Below is a small trained network, with its code and all its weights. Each question gives an input and a class and asks what happens when units are switched off, that is, made to give their printed mean instead of their output.

import numpy as np


def w(rows, s, z=0):
    codes = np.array(rows[::2]) - 128.0
    scale = np.full(codes.shape[1], s)
    scale[-1] = z or s
    return codes * scale


def f(y):
    return np.maximum(y, 0)


def log_softmax(a):
    a = a - a.max(-1, keepdims=True)
    return a - np.log(np.exp(a).sum(-1, keepdims=True))


def net(x, mask):
    res = np.array(x, float).reshape(1, 5) / 4 @ E
    y = f(res @ A[0][:, :-1].T + A[0][:, -1])
    res = res + np.where(mask, y, B[0][:, -1]) @ B[0][:, :-1]
    return log_softmax(res[-1] @ U[:, :-1].T + U[:, -1])


A, B = {}, {}
E = w([
[174,90,63,153,249,114,44,235],'x0',
[137,162,204,192,145,252,159,172],'x1',
[1,161,46,224,75,84,122,164],'x2',
[121,18,208,176,129,71,155,156],'x3',
[167,53,33,120,16,187,123,164],'x4',
],0.008)
A[0] = w([
[104,115,107,75,60,88,170,76,106],'n0',
[133,72,111,123,109,97,141,134,84],'n1',
[112,129,186,162,131,172,172,183,183],'n2',
[104,129,148,109,106,150,132,97,131],'n3',
[134,66,75,120,67,182,123,155,32],'n4',
[25,150,42,192,105,88,133,161,84],'n5',
[141,45,157,197,170,125,148,149,178],'n6',
[138,111,113,149,173,132,104,129,4],'n7',
[142,112,86,138,175,103,89,184,93],'n8',
[188,96,130,53,147,131,108,106,185],'n9',
[168,247,72,109,140,161,83,114,101],'n10',
[97,140,136,88,170,43,120,112,95],'n11',
[73,163,176,128,193,145,122,132,22],'n12',
[84,157,156,122,166,83,147,107,8],'n13',
[96,152,158,159,171,169,127,119,108],'n14',
[114,163,159,134,94,158,153,103,12],'n15',
[109,75,164,126,133,66,130,128,72],'n16',
[94,122,177,134,88,133,154,149,38],'n17',
[140,122,104,129,173,153,40,188,99],'n18',
],0.012,0.004)
B[0] = w([
[79,102,134,116,137,189,122,93,201],'n0',
[141,170,61,128,85,151,103,123,163],'n1',
[126,119,1,133,150,86,138,125,199],'n2',
[95,116,117,120,141,135,97,83,162],'n3',
[148,152,118,50,101,174,58,224,187],'n4',
[203,174,190,175,194,185,176,124,248],'n5',
[142,120,76,172,108,107,106,52,207],'n6',
[108,95,187,114,79,170,134,102,153],'n7',
[75,81,200,98,114,183,179,93,204],'n8',
[187,160,150,187,204,188,208,163,202],'n9',
[153,57,72,226,46,15,91,54,208],'n10',
[129,163,49,80,102,186,75,167,188],'n11',
[170,130,132,89,120,204,60,182,171],'n12',
[124,161,130,115,55,209,96,195,168],'n13',
[148,102,80,86,159,178,101,178,170],'n14',
[58,46,172,125,130,197,139,115,165],'n15',
[159,110,86,172,72,87,111,90,178],'n16',
[149,79,125,132,136,182,112,81,161],'n17',
[39,84,156,80,138,175,123,47,211],'n18',
],0.0082,0.014)
U = w([
[109,138,20,113,156,165,120,145,245],'0',
[4,68,205,101,134,192,116,89,82],'1',
[171,151,69,61,103,188,1,237,85],'2',
[165,96,43,231,88,85,73,82,99],'3',
[225,207,182,213,195,197,217,154,94],'4',
[90,134,119,174,144,67,162,164,173],'5',
[118,183,187,94,109,30,138,179,90],'6',
],0.0078,0.012)

Each question gives the input, the list of numbers given to net, and the class t.
The units are the neurons (one row each of A and B). Each row of codes is followed by its name. A weight is (code - 128) times the scale printed after its matrix; where a second scale follows, it is the last column's (A, B and U).
mask holds one flag per neuron, in row order. A switched-off neuron (its flag False) gives its mean, the last column of its row in B, instead of its output. The means were averaged over made-up inputs and are rounded, as every weight is.
A unit's drop is (log p(t) with every unit on - log p(t) with that unit switched off) / (log p(t) with every unit on - log p(t) with every unit switched off).
The circuit of an input: a set's keep is (log p(t) with only the set's units on - log p(t) with every unit switched off) / (log p(t) with every unit on - log p(t) with every unit switched off). Starting from the 12 units with the biggest drops (on a tie, the unit counted first), units are removed one at a time, each time the one whose removal leaves the highest keep (on an exact tie, the one counted first), for as long as the keep stays at least 0.8.
units of the circuit, in order: the units of the circuit, biggest drop first
unit that matters most: the unit with the biggest drop
k most important neurons: the k neurons with the biggest drops, biggest first
drop when u is switched off: that unit's drop, to one decimal
input [-8,5,4,-7,5], class 1: 2 most important neurons	(n15; n0)
input [5,2,4,0,-1], class 1: units of the circuit, in order	(n18; n8)
input [-1,3,8,-7,-5], class 4: unit that matters most	n5
input [1,-5,-1,-6,-6], class 2: 3 most important neurons	(n11; n13; n6)
input [4,8,1,1,-8], class 0: 3 most important neurons	(n2; n4; n6)
input [-1,-3,2,-1,4], class 2: units of the circuit, in order	(n4; n10)
input [-4,-3,-2,-7,-8], class 2: units of the circuit, in order	(n13; n12)
input [0,4,7,-7,4], class 3: 3 most important neurons	(n10; n9; n8)
input [1,-5,7,1,-6], class 4: 2 most important neurons	(n5; n4)
input [7,3,-6,-7,0], class 1: 3 most important neurons	(n18; n8; n5)
input [-3,-7,7,-8,-7], class 3: 2 most important neurons	(n10; n4)
input [0,4,7,-6,3], class 4: 2 most important neurons	(n5; n6)
input [-3,3,-1,5,6], class 2: 3 most important neurons	(n4; n10; n18)
input [-3,-3,-6,1,2], class 4: units of the circuit, in order	(n9)
input [-1,1,-6,2,-6], class 2: 2 most important neurons	(n5; n12)
input [-2,3,-7,-2,-7], class 2: 2 most important neurons	(n5; n12)
input [-8,-4,-2,1,5], class 1: 2 most important neurons	(n0; n2)
input [8,-7,4,-6,-3], class 1: units of the circuit, in order	(n8; n18)
input [-8,7,-7,-2,-8], class 1: drop when n13 is switched off	-0.2
input [5,-1,7,-8,7], class 3: drop when n11 is switched off	0.2
input [-7,-5,4,-5,-4], class 1: units of the circuit, in order	(n0)
input [8,-1,2,0,1], class 1: drop when n1 is switched off	0.0
